Below is a small trained network, with its code and all its weights. Each question gives an input and a class and asks what happens when units are switched off, that is, made to give their printed mean instead of their output.

import numpy as np


def w(rows, s, z=0):
    codes = np.array(rows[::2]) - 128.0
    scale = np.full(codes.shape[1], s)
    scale[-1] = z or s
    return codes * scale


def f(y):
    return np.maximum(y, 0)


def log_softmax(a):
    a = a - a.max(-1, keepdims=True)
    return a - np.log(np.exp(a).sum(-1, keepdims=True))


def net(x, mask):
    res = np.array(x, float).reshape(1, 6) / 4 @ E
    y = f(res @ A[0][:, :-1].T + A[0][:, -1])
    res = res + np.where(mask, y, B[0][:, -1]) @ B[0][:, :-1]
    return log_softmax(res[-1] @ U[:, :-1].T + U[:, -1])


A, B = {}, {}
E = w([
[128,130,129,127,129,127],'x0',
[63,19,188,63,194,58],'x1',
[19,84,176,121,2,180],'x2',
[207,83,69,3,58,120],'x3',
[133,129,134,129,126,127],'x4',
[124,78,36,238,84,77],'x5',
],0.0081)
A[0] = w([
[161,219,179,75,131,216,115],'neuron 1',
[202,105,148,157,158,116,16],'neuron 2',
[134,55,30,153,41,32,92],'neuron 3',
[126,137,185,31,158,132,150],'neuron 4',
[110,15,158,55,137,60,53],'neuron 5',
[150,197,77,125,64,202,27],'neuron 6',
[223,170,172,104,211,40,83],'neuron 7',
[65,136,142,119,57,164,20],'neuron 8',
[83,161,170,206,147,182,57],'neuron 9',
[86,170,149,147,135,139,92],'neuron 10',
[172,227,99,195,69,254,1],'neuron 11',
[217,80,42,1,56,128,54],'neuron 12',
[85,194,153,197,208,111,84],'neuron 13',
[216,150,89,137,224,132,3],'neuron 14',
[40,86,201,125,11,210,96],'neuron 15',
[186,194,131,117,96,199,185],'neuron 16',
[164,154,218,69,130,178,19],'neuron 17',
[159,105,106,193,141,43,112],'neuron 18',
[129,96,84,222,75,90,44],'neuron 19',
[86,93,157,142,53,154,9],'neuron 20',
[125,17,230,155,178,97,21],'neuron 21',
[146,105,123,165,113,105,65],'neuron 22',
],0.0088,0.008)
B[0] = w([
[105,68,151,218,202,200,213],'neuron 1',
[138,124,89,70,121,145,137],'neuron 2',
[111,146,185,193,211,198,215],'neuron 3',
[74,158,135,231,140,180,225],'neuron 4',
[103,201,54,146,189,47,203],'neuron 5',
[112,147,123,98,217,42,174],'neuron 6',
[181,148,91,29,107,182,216],'neuron 7',
[188,81,108,40,129,142,163],'neuron 8',
[159,63,195,106,43,57,191],'neuron 9',
[135,103,157,131,84,132,161],'neuron 10',
[94,126,117,113,240,31,216],'neuron 11',
[151,36,254,184,25,56,235],'neuron 12',
[178,76,219,80,19,86,210],'neuron 13',
[217,57,77,48,97,157,180],'neuron 14',
[228,128,61,23,144,155,255],'neuron 15',
[40,177,60,135,126,67,226],'neuron 16',
[149,41,192,201,236,139,164],'neuron 17',
[124,130,134,125,153,217,179],'neuron 18',
[124,70,190,122,210,194,179],'neuron 19',
[244,64,75,74,142,170,159],'neuron 20',
[129,171,83,130,179,45,171],'neuron 21',
[127,125,131,141,168,137,136],'neuron 22',
],0.0074,0.0092)
U = w([
[115,169,88,113,85,135,255],'0',
[201,142,57,31,108,153,71],'1',
[97,180,77,101,171,2,56],'2',
[161,119,207,122,30,56,56],'3',
[116,137,143,167,171,219,57],'4',
[104,195,82,112,67,142,237],'5',
],0.009,0.018)

Each question gives the input, the list of numbers given to net, and the class t.
The units are the neurons (one row each of A and B). Each row of codes is followed by its name. A weight is (code - 128) times the scale printed after its matrix; where a second scale follows, it is the last column's (A, B and U).
mask holds one flag per neuron, in row order. A switched-off neuron (its flag False) gives its mean, the last column of its row in B, instead of its output. The means were averaged over made-up inputs and are rounded, as every weight is.
A unit's drop is (log p(t) with every unit on - log p(t) with that unit switched off) / (log p(t) with every unit on - log p(t) with every unit switched off).
The circuit of an input: a set's keep is (log p(t) with only the set's units on - log p(t) with every unit switched off) / (log p(t) with every unit on - log p(t) with every unit switched off). Starting from the 12 units with the biggest drops (on a tie, the unit counted first), units are removed one at a time, each time the one whose removal leaves the highest keep (on an exact tie, the one counted first), for as long as the keep stays at least 0.8.
units of the circuit, in order: the units of the circuit, biggest drop first
unit that matters most: the unit with the biggest drop
k most important neurons: the k neurons with the biggest drops, biggest first
input [1,8,1,3,-7,-3], class 2: unit that matters most	neuron 5
input [0,8,3,6,-4,5], class 2: 2 most important neurons	[neuron 5; neuron 21]
input [4,7,5,1,3,0], class 2: 2 most important neurons	[neuron 5; neuron 21]
input [4,-8,0,1,7,-4], class 2: units of the circuit, in order	[neuron 11; neuron 6]
input [3,-6,3,-3,6,0], class 2: units of the circuit, in order	[neuron 11; neuron 6]
input [-3,1,6,-7,4,5], class 3: 3 most important neurons	[neuron 9; neuron 13; neuron 7]
input [1,0,-1,-4,-3,-8], class 4: 2 most important neurons	[neuron 1; neuron 17]
input [2,-6,-1,-4,1,-2], class 2: units of the circuit, in order	[neuron 11; neuron 16]
input [1,-2,-1,-5,2,-3], class 3: units of the circuit, in order	[neuron 13; neuron 9]
input [6,-4,4,0,8,-8], class 4: 2 most important neurons	[neuron 1; neuron 17]
input [-3,-5,-6,0,1,5], class 1: 4 most important neurons	[neuron 14; neuron 4; neuron 12; neuron 1]
input [-5,3,6,-6,0,4], class 1: 2 most important neurons	[neuron 15; neuron 12]
input [-1,-2,8,-8,-6,8], class 1: units of the circuit, in order	[neuron 15; neuron 20]
input [-1,4,-2,-6,6,-2], class 3: unit that matters most	neuron 13
input [3,2,8,-2,4,-7], class 1: 4 most important neurons	[neuron 15; neuron 8; neuron 20; neuron 3]
input [-6,6,-8,-3,3,5], class 1: units of the circuit, in order	[neuron 7; neuron 14]
input [-6,-6,3,4,-5,8], class 4: 2 most important neurons	[neuron 3; neuron 19]
input [7,-8,-2,3,-1,-2], class 2: units of the circuit, in order	[neuron 11; neuron 6]
input [-5,-7,-5,5,0,-5], class 2: units of the circuit, in order	[neuron 16; neuron 11]
input [6,-3,8,2,-3,2], class 1: units of the circuit, in order	[neuron 15]
input [6,8,-8,-6,5,-8], class 1: 3 most important neurons	[neuron 7; neuron 14; neuron 13]
input [-4,-4,-3,0,1,5], class 4: 3 most important neurons	[neuron 19; neuron 3; neuron 18]
